Below are the code and all the weights of a small trained network. Each question names an input and a class and asks about switching units off, where a switched-off unit gives its printed mean instead of its output.

import numpy as np


def w(rows, s, z=0):
    codes = np.array(rows[::2]) - 128.0
    scale = np.full(codes.shape[1], s)
    scale[-1] = z or s
    return codes * scale


def f(y):
    return np.maximum(y, 0)


def log_softmax(a):
    a = a - a.max(-1, keepdims=True)
    return a - np.log(np.exp(a).sum(-1, keepdims=True))


def net(x, mask):
    res = np.array(x, float).reshape(1, 6) / 4 @ E
    y = f(res @ A[0][:, :-1].T + A[0][:, -1])
    res = res + np.where(mask, y, B[0][:, -1]) @ B[0][:, :-1]
    return log_softmax(res[-1] @ U[:, :-1].T + U[:, -1])


A, B = {}, {}
E = w([
[254,107,16,95,183,101,38],'x0',
[179,87,219,119,50,76,61],'x1',
[65,195,76,162,8,56,34],'x2',
[207,134,85,202,56,134,193],'x3',
[128,132,134,136,132,123,124],'x4',
[131,125,123,119,122,135,131],'x5',
],0.0094)
A[0] = w([
[172,29,173,144,97,125,112,77],'N1',
[80,175,84,114,97,129,101,66],'N2',
[170,103,150,177,207,149,171,70],'N3',
[81,130,168,149,136,170,193,69],'N4',
[45,139,43,122,12,100,96,81],'N5',
[57,93,159,150,191,104,65,122],'N6',
[76,61,149,112,135,69,145,113],'N7',
[137,128,70,194,108,165,177,149],'N8',
[99,100,134,183,96,143,170,71],'N9',
[39,130,75,114,196,168,85,169],'N10',
[86,177,60,119,139,114,180,35],'N11',
[205,137,143,194,87,113,158,115],'N12',
[136,77,157,98,79,123,112,58],'N13',
[101,143,167,118,116,207,138,72],'N14',
[207,121,189,134,108,86,101,73],'N15',
[60,187,130,98,50,150,141,147],'N16',
[105,107,132,194,67,111,215,121],'N17',
[112,191,82,187,122,97,83,70],'N18',
[148,98,106,127,184,138,86,134],'N19',
[206,115,64,156,163,142,115,85],'N20',
[191,68,172,149,151,166,178,83],'N21',
[95,139,124,166,75,105,118,116],'N22',
[238,192,147,184,167,178,196,138],'N23',
[89,171,179,125,107,116,177,25],'N24',
[41,140,169,68,137,136,118,93],'N25',
[147,120,194,82,173,190,133,153],'N26',
[136,136,120,207,101,118,120,252],'N27',
[125,124,72,187,123,135,175,98],'N28',
[103,156,214,118,146,164,152,150],'N29',
[124,144,100,49,164,79,101,101],'N30',
[115,174,123,177,193,136,150,88],'N31',
[142,115,226,110,91,61,84,87],'N32',
],0.011,0.0033)
B[0] = w([
[59,197,166,82,141,162,189,193],'N1',
[72,88,104,183,180,53,164,184],'N2',
[103,112,76,181,179,70,154,214],'N3',
[169,125,105,162,194,165,95,209],'N4',
[87,64,87,179,154,42,161,255],'N5',
[205,53,145,47,79,68,92,198],'N6',
[186,139,176,120,110,166,81,173],'N7',
[152,160,205,29,33,172,149,197],'N8',
[164,135,106,151,184,162,36,181],'N9',
[115,199,228,26,26,131,189,207],'N10',
[70,253,157,113,96,143,153,172],'N11',
[193,119,161,54,52,194,137,200],'N12',
[67,224,132,121,138,183,161,169],'N13',
[105,108,112,155,158,165,95,177],'N14',
[131,197,169,137,168,175,138,195],'N15',
[165,112,117,157,123,120,80,225],'N16',
[193,111,98,118,108,163,63,218],'N17',
[101,102,94,191,151,88,107,194],'N18',
[174,180,142,154,120,180,58,189],'N19',
[160,159,98,163,202,189,72,210],'N20',
[68,39,100,201,148,41,178,223],'N21',
[122,120,118,136,130,92,173,199],'N22',
[152,61,146,155,112,133,145,228],'N23',
[133,173,73,213,183,195,130,194],'N24',
[169,71,136,124,68,177,60,209],'N25',
[95,52,71,175,133,25,213,222],'N26',
[194,93,95,108,94,53,149,195],'N27',
[144,180,233,65,52,127,165,178],'N28',
[215,154,66,141,75,153,94,216],'N29',
[166,104,116,132,83,191,64,181],'N30',
[90,169,178,123,113,169,197,168],'N31',
[67,229,169,107,147,155,195,226],'N32',
],0.0068,0.012)
U = w([
[51,73,71,172,177,36,186,44],'0',
[174,149,56,146,136,219,2,2],'1',
[48,241,206,83,108,152,219,56],'2',
[166,98,160,68,59,147,99,232],'3',
],0.0088,0.0038)

Each question gives the input, the list of numbers given to net, and the class t.
The units are the neurons (one row each of A and B). Each row of codes is followed by its name. A weight is (code - 128) times the scale printed after its matrix; where a second scale follows, it is the last column's (A, B and U).
mask holds one flag per neuron, in row order. A switched-off neuron (its flag False) gives its mean, the last column of its row in B, instead of its output. The means were averaged over made-up inputs and are rounded, as every weight is.
A unit's drop is (log p(t) with every unit on - log p(t) with that unit switched off) / (log p(t) with every unit on - log p(t) with every unit switched off).
The circuit of an input: a set's keep is (log p(t) with only the set's units on - log p(t) with every unit switched off) / (log p(t) with every unit on - log p(t) with every unit switched off). Starting from the 12 units with the biggest drops (on a tie, the unit counted first), units are removed one at a time, each time the one whose removal leaves the highest keep (on an exact tie, the one counted first), for as long as the keep stays at least 0.8.
units of the circuit, in order: the units of the circuit, biggest drop first
unit that matters most: the unit with the biggest drop
top k neurons: the k neurons with the biggest drops, biggest first
drop when u is switched off: that unit's drop, to one decimal
input [-8,0,-6,2,2,6], class 1: unit that matters most	N29
input [-5,5,3,3,-1,-2], class 1: top 4 neurons	N17; N10; N9; N16
input [1,-5,-4,-6,4,-6], class 3: units of the circuit, in order	N32; N6; N10
input [-1,7,-6,3,-5,4], class 2: top 3 neurons	N1; N5; N15
input [-7,-6,5,-6,-7,7], class 1: top 3 neurons	N25; N24; N16
input [-2,-5,-6,7,0,2], class 3: units of the circuit, in order	N8; N23
input [1,-5,-4,7,2,-4], class 3: top 2 neurons	N23; N32
input [3,6,-7,7,-7,5], class 0: top 2 neurons	N21; N3
input [1,-1,4,4,-7,1], class 0: top 4 neurons	N5; N10; N25; N18
input [5,-7,-2,7,2,-3], class 2: top 2 neurons	N28; N11
input [4,6,-5,-1,0,-8], class 2: top 3 neurons	N1; N5; N15
input [-5,-4,-4,-1,8,-3], class 1: top 3 neurons	N29; N5; N4
input [-6,-1,5,0,-6,6], class 1: top 3 neurons	N26; N21; N17
input [-5,5,-5,2,3,-2], class 0: unit that matters most	N21
input [-7,7,-7,-4,7,6], class 0: top 4 neurons	N26; N21; N10; N8
input [-7,-7,5,-4,2,-5], class 1: top 2 neurons	N25; N16
input [-4,-7,6,8,7,7], class 3: top 3 neurons	N8; N17; N28
input [1,-3,4,6,6,-7], class 3: drop when N28 is switched off	0.2
input [3,6,3,-2,4,2], class 2: drop when N32 is switched off	0.1
input [2,7,5,-1,-4,-6], class 2: unit that matters most	N32
input [5,-7,4,-2,-8,4], class 2: drop when N10 is switched off	0.4
